Below are the code and all the weights of a small trained network. Each question names an input and a target symbol and asks about switching units off, where a switched-off unit gives its printed mean instead of its output.

import numpy as np


def w(rows, s, z=0):
    codes = np.array(rows[::2]) - 128.0
    scale = np.full(codes.shape[1], s)
    scale[-1] = z or s
    return codes * scale


def f(y):
    return np.maximum(y, 0)


def softmax(a):
    e = np.exp(a - a.max(-1, keepdims=True))
    return e / e.sum(-1, keepdims=True)


def log_softmax(a):
    a = a - a.max(-1, keepdims=True)
    return a - np.log(np.exp(a).sum(-1, keepdims=True))


def net(x, mask):
    ids = ['αδηθλξπφω'.index(c) for c in x.split()]
    T = len(ids)
    res = E[ids] + P[:T]
    u = 0
    for l in range(3):
        q, k, v = (res @ M[l].T for M in (Q, K, V))
        z = softmax(np.where(np.tri(T) > 0, q @ k.T / 2**0.5, -1e9)) @ v
        res = res + np.where(mask[u], z, O[l][:, -1]) @ O[l][:, :-1]
        u += 1
        y = f(res @ A[l][:, :-1].T + A[l][:, -1])
        res = res + np.where(mask[u : u + 8], y, B[l][:, -1]) @ B[l][:, :-1]
        u += 8
    return log_softmax(res[-1] @ U[:, :-1].T + U[:, -1])


Q, K, V, O, A, B = {}, {}, {}, {}, {}, {}
E = w([
[147,164,124,229,72,114,108,170,119,60,104,82],'α',
[137,203,133,108,196,117,136,153,139,46,135,121],'δ',
[178,235,119,168,127,74,155,145,132,170,124,121],'η',
[130,144,150,185,138,217,212,245,126,192,114,168],'θ',
[166,117,216,180,186,109,103,71,80,132,97,90],'λ',
[220,71,136,97,14,112,166,142,89,152,189,82],'ξ',
[103,157,142,55,97,78,180,115,81,99,159,182],'π',
[90,34,141,102,138,3,90,120,142,122,211,207],'φ',
[88,105,91,147,172,86,142,121,125,156,8,70],'ω',
],0.018)
P = w([
[150,142,132,150,85,112,64,205,143,76,176,92],'0',
[205,165,131,105,52,213,153,86,255,110,111,153],'1',
[98,133,123,203,82,120,159,71,96,133,148,207],'2',
[146,126,113,109,162,102,83,168,62,135,173,108],'3',
[170,118,116,64,145,219,241,89,191,154,149,123],'4',
[82,150,153,235,111,166,133,99,102,146,117,204],'5',
[159,128,138,97,192,90,75,161,60,159,155,127],'6',
],0.012)
Q[0] = w([
[160,196,91,213,156,95,167,175,127,59,161,107],'0.h1',
[207,101,122,64,183,3,17,152,78,163,104,11],'0.h1',
],0.0061)
K[0] = w([
[116,167,184,171,150,183,125,148,99,138,135,103],'0.h1',
[153,91,147,92,167,108,95,90,136,146,1,42],'0.h1',
],0.0081)
V[0] = w([
[74,76,237,102,158,141,124,94,119,196,3,117],'0.h1',
[230,191,20,125,132,156,98,81,166,126,236,145],'0.h1',
],0.0029)
O[0] = w([
[53,89,152,38,103,245,152,161,85,136,135,112,2],'0.h1',
[170,49,179,71,168,2,183,66,85,145,86,136,114],'0.h1',
],0.0085,0.00073)
A[0] = w([
[166,127,97,50,47,99,197,123,170,73,139,58,60],'0.n1',
[253,171,131,82,130,148,140,94,175,147,175,108,105],'0.n2',
[154,170,84,47,81,155,104,125,169,229,67,91,33],'0.n3',
[121,152,124,82,177,145,109,130,99,154,112,46,5],'0.n4',
[103,183,124,89,107,98,145,177,87,114,155,167,98],'0.n5',
[128,93,139,107,112,99,106,100,196,132,167,120,14],'0.n6',
[181,75,86,126,134,146,53,150,123,65,110,2,72],'0.n7',
[57,128,104,161,191,119,110,89,99,157,101,84,101],'0.n8',
],0.0072,0.0019)
B[0] = w([
[106,10,173,130,98,235,125,106,148,103,122,165,214],'0.n1',
[74,39,105,78,89,155,242,218,149,155,105,81,255],'0.n2',
[87,109,141,141,135,135,22,100,50,10,100,159,166],'0.n3',
[39,153,157,117,18,123,132,115,139,197,85,131,182],'0.n4',
[170,173,225,23,135,190,117,154,36,234,192,97,205],'0.n5',
[149,77,43,120,153,126,166,176,227,96,105,121,168],'0.n6',
[157,195,57,60,136,174,74,79,165,255,207,153,218],'0.n7',
[120,129,103,236,198,205,154,95,66,91,103,90,197],'0.n8',
],0.0063,0.0049)
Q[1] = w([
[178,111,169,100,161,167,254,83,231,109,117,98],'1.h1',
[186,132,111,75,148,130,118,210,130,157,220,77],'1.h1',
],0.0074)
K[1] = w([
[55,57,56,111,152,85,159,72,2,182,133,134],'1.h1',
[129,128,118,148,157,170,137,216,127,178,144,214],'1.h1',
],0.0076)
V[1] = w([
[88,23,63,240,243,192,118,122,143,204,116,75],'1.h1',
[148,188,14,159,148,149,213,254,89,200,28,173],'1.h1',
],0.0029)
O[1] = w([
[206,23,183,31,110,115,67,100,104,120,29,68,149],'1.h1',
[184,113,35,104,144,153,80,162,115,186,48,255,254],'1.h1',
],0.0091,0.00088)
A[1] = w([
[114,112,134,156,105,87,101,176,181,76,180,117,64],'1.n1',
[193,119,130,88,188,81,161,214,141,131,144,108,130],'1.n2',
[80,134,114,2,140,162,121,122,148,73,136,171,4],'1.n3',
[112,179,146,104,131,140,137,19,145,159,107,180,152],'1.n4',
[76,156,160,82,116,86,49,143,76,121,196,126,131],'1.n5',
[106,163,15,158,132,151,153,108,154,81,63,160,101],'1.n6',
[56,41,119,67,119,158,103,72,222,130,106,174,18],'1.n7',
[84,92,117,151,136,142,224,120,204,97,145,57,95],'1.n8',
],0.0074,0.0037)
B[1] = w([
[30,139,131,194,98,159,125,103,163,122,144,100,182],'1.n1',
[142,144,213,203,116,129,56,153,112,43,77,125,243],'1.n2',
[159,102,111,200,77,73,116,165,106,213,130,79,195],'1.n3',
[176,228,118,112,127,102,92,61,181,129,183,112,199],'1.n4',
[144,73,50,106,188,159,70,182,85,153,152,83,243],'1.n5',
[103,163,102,209,153,57,145,232,131,112,121,52,185],'1.n6',
[37,220,97,39,99,164,253,144,4,96,155,153,233],'1.n7',
[141,124,180,166,129,53,33,47,127,210,116,175,255],'1.n8',
],0.0076,0.0054)
Q[2] = w([
[88,122,211,125,128,127,135,34,254,190,164,246],'2.h1',
[225,131,178,165,135,122,69,150,44,229,189,120],'2.h1',
],0.0067)
K[2] = w([
[192,35,78,69,139,7,116,133,132,93,254,233],'2.h1',
[188,113,171,147,247,218,151,76,93,201,107,160],'2.h1',
],0.0059)
V[2] = w([
[254,96,154,135,116,208,136,66,113,125,212,145],'2.h1',
[59,23,113,130,82,137,103,182,153,73,185,223],'2.h1',
],0.0044)
O[2] = w([
[73,184,117,119,85,66,93,31,80,145,1,148,141],'2.h1',
[204,144,106,153,201,150,143,103,15,143,144,101,3],'2.h1',
],0.011,0.0042)
A[2] = w([
[160,108,13,109,180,151,62,197,114,97,171,92,117],'2.n1',
[154,188,135,168,160,90,123,76,150,136,102,69,3],'2.n2',
[126,195,98,145,241,91,73,88,181,38,163,114,14],'2.n3',
[130,156,73,79,58,113,207,150,135,155,135,164,201],'2.n4',
[222,137,189,128,107,151,91,133,100,51,102,168,132],'2.n5',
[104,160,162,123,147,70,66,38,111,2,155,147,42],'2.n6',
[107,99,110,8,91,179,198,122,138,145,144,147,8],'2.n7',
[47,192,71,82,183,116,105,131,93,104,151,189,168],'2.n8',
],0.0071,0.0036)
B[2] = w([
[139,157,122,97,84,89,200,104,87,177,54,223,255],'2.n1',
[133,153,57,68,163,196,149,145,66,100,182,222,192],'2.n2',
[205,191,94,75,126,160,197,65,190,143,29,15,179],'2.n3',
[105,70,96,59,223,148,47,142,189,182,89,92,214],'2.n4',
[120,107,128,50,108,89,142,86,100,44,141,207,187],'2.n5',
[171,93,51,152,156,178,144,203,58,184,44,119,210],'2.n6',
[147,238,43,224,163,49,107,123,111,9,141,136,194],'2.n7',
[250,76,255,97,170,205,52,96,177,65,189,62,215],'2.n8',
],0.0066,0.0078)
U = w([
[130,117,128,129,145,143,1,151,126,145,140,67,224],'α',
[129,179,190,206,100,62,114,165,117,60,146,120,131],'δ',
[171,56,116,180,216,61,115,171,166,169,80,75,86],'η',
[102,110,115,95,130,211,186,197,119,214,119,128,76],'θ',
[168,76,199,101,27,145,194,91,165,149,107,98,219],'λ',
[124,151,111,150,123,137,121,138,35,84,67,183,1],'ξ',
[100,242,89,141,164,64,137,96,157,181,151,164,63],'π',
[146,123,185,146,158,142,159,124,80,106,197,124,207],'φ',
[155,151,135,66,151,177,169,142,154,36,102,92,170],'ω',
],0.0073,0.0032)

Each question gives the input, a string of symbols that net reads in full, and the target symbol t.
The units are the heads (2 rows each of Q, K, V and O) and the neurons (one row each of A and B). Each row of codes is followed by its name. A weight is (code - 128) times the scale printed after its matrix; where a second scale follows, it is the last column's (O, A, B and U).
mask holds one flag per unit, layer by layer, with each layer's heads first. A switched-off unit (its flag False) gives its mean, the last column of its rows in O or B, instead of its output. The means were averaged over made-up inputs and are rounded, as every weight is.
A unit's drop is (log p(t) with every unit on - log p(t) with that unit switched off) / (log p(t) with every unit on - log p(t) with every unit switched off).
The circuit of an input: a set's keep is (log p(t) with only the set's units on - log p(t) with every unit switched off) / (log p(t) with every unit on - log p(t) with every unit switched off). Starting from the 12 units with the biggest drops (on a tie, the unit counted first), units are removed one at a time, each time the one whose removal leaves the highest keep (on an exact tie, the one counted first), for as long as the keep stays at least 0.8.
circuit, biggest first: the units of the circuit, biggest drop first
unit that matters most: the unit with the biggest drop
top k neurons: the k neurons with the biggest drops, biggest first
k most important neurons of layer l: the k neurons of layer l with the biggest drops, biggest first
input π λ π, target α: 2 most important neurons of layer 2 -> 2.n8; 2.n4
input ξ λ λ δ θ, target λ: unit that matters most -> 1.h1
input φ ω λ η π, target π: circuit, biggest first -> 2.n7; 1.n4
input π λ δ θ δ, target θ: circuit, biggest first -> 1.n3; 0.n2
input π α δ λ λ, target λ: circuit, biggest first -> 1.h1; 2.h1
input φ θ π δ δ, target π: circuit, biggest first -> 1.n8; 1.h1
input π δ η ξ θ φ η, target ξ: top 2 neurons -> 1.n2; 2.n5
input ω λ φ η ξ, target φ: 2 most important neurons of layer 1 -> 1.n8; 1.n7
input α ω η π, target θ: 3 most important neurons of layer 1 -> 1.n5; 1.n3; 1.n7
input η α η ω λ, target ω: top 2 neurons -> 0.n8; 2.n7
input η λ δ φ δ, target φ: circuit, biggest first -> 2.h1; 1.n8; 1.h1
input λ δ φ α π, target φ: circuit, biggest first -> 1.h1; 2.h1
input φ η δ α, target π: circuit, biggest first -> 0.n7; 2.n1; 1.h1
input λ λ ω ω η, target ω: unit that matters most -> 1.h1
input η λ θ δ, target ξ: circuit, biggest first -> 2.n1; 1.h1
input λ δ φ δ θ, target φ: circuit, biggest first -> 2.h1; 1.h1; 1.n8
input δ ω φ, target φ: circuit, biggest first -> 2.h1; 2.n8
input α φ φ η δ λ, target ξ: top 3 neurons -> 2.n6; 2.n2; 0.n7
input λ α λ λ δ, target λ: 3 most important neurons of layer 1 -> 1.n8; 1.n3; 1.n2
input η λ π δ ω, target ω: top 2 neurons -> 0.n3; 1.n7
input α α ω, target η: unit that matters most -> 1.n6
input φ α η ω, target θ: top 2 neurons -> 2.n1; 1.n6
input α φ λ π ξ, target π: top 4 neurons -> 1.n7; 2.n7; 1.n8; 0.n1
input η λ α ω φ, target ω: top 4 neurons -> 1.n7; 2.n7; 2.n4; 0.n8
input η θ λ ξ, target α: top 2 neurons -> 0.n8; 2.n4
input λ δ ξ ω θ η η, target ξ: top 2 neurons -> 1.n2; 0.n5
input α λ λ λ α, target λ: 2 most important neurons of layer 0 -> 0.n1; 0.n8
input λ η δ α λ η η, target α: unit that matters most -> 2.h1
input η ω ω ω λ, target ω: top 2 neurons -> 2.n7; 0.n8
input θ α δ, target ω: top 2 neurons -> 2.n3; 2.n8
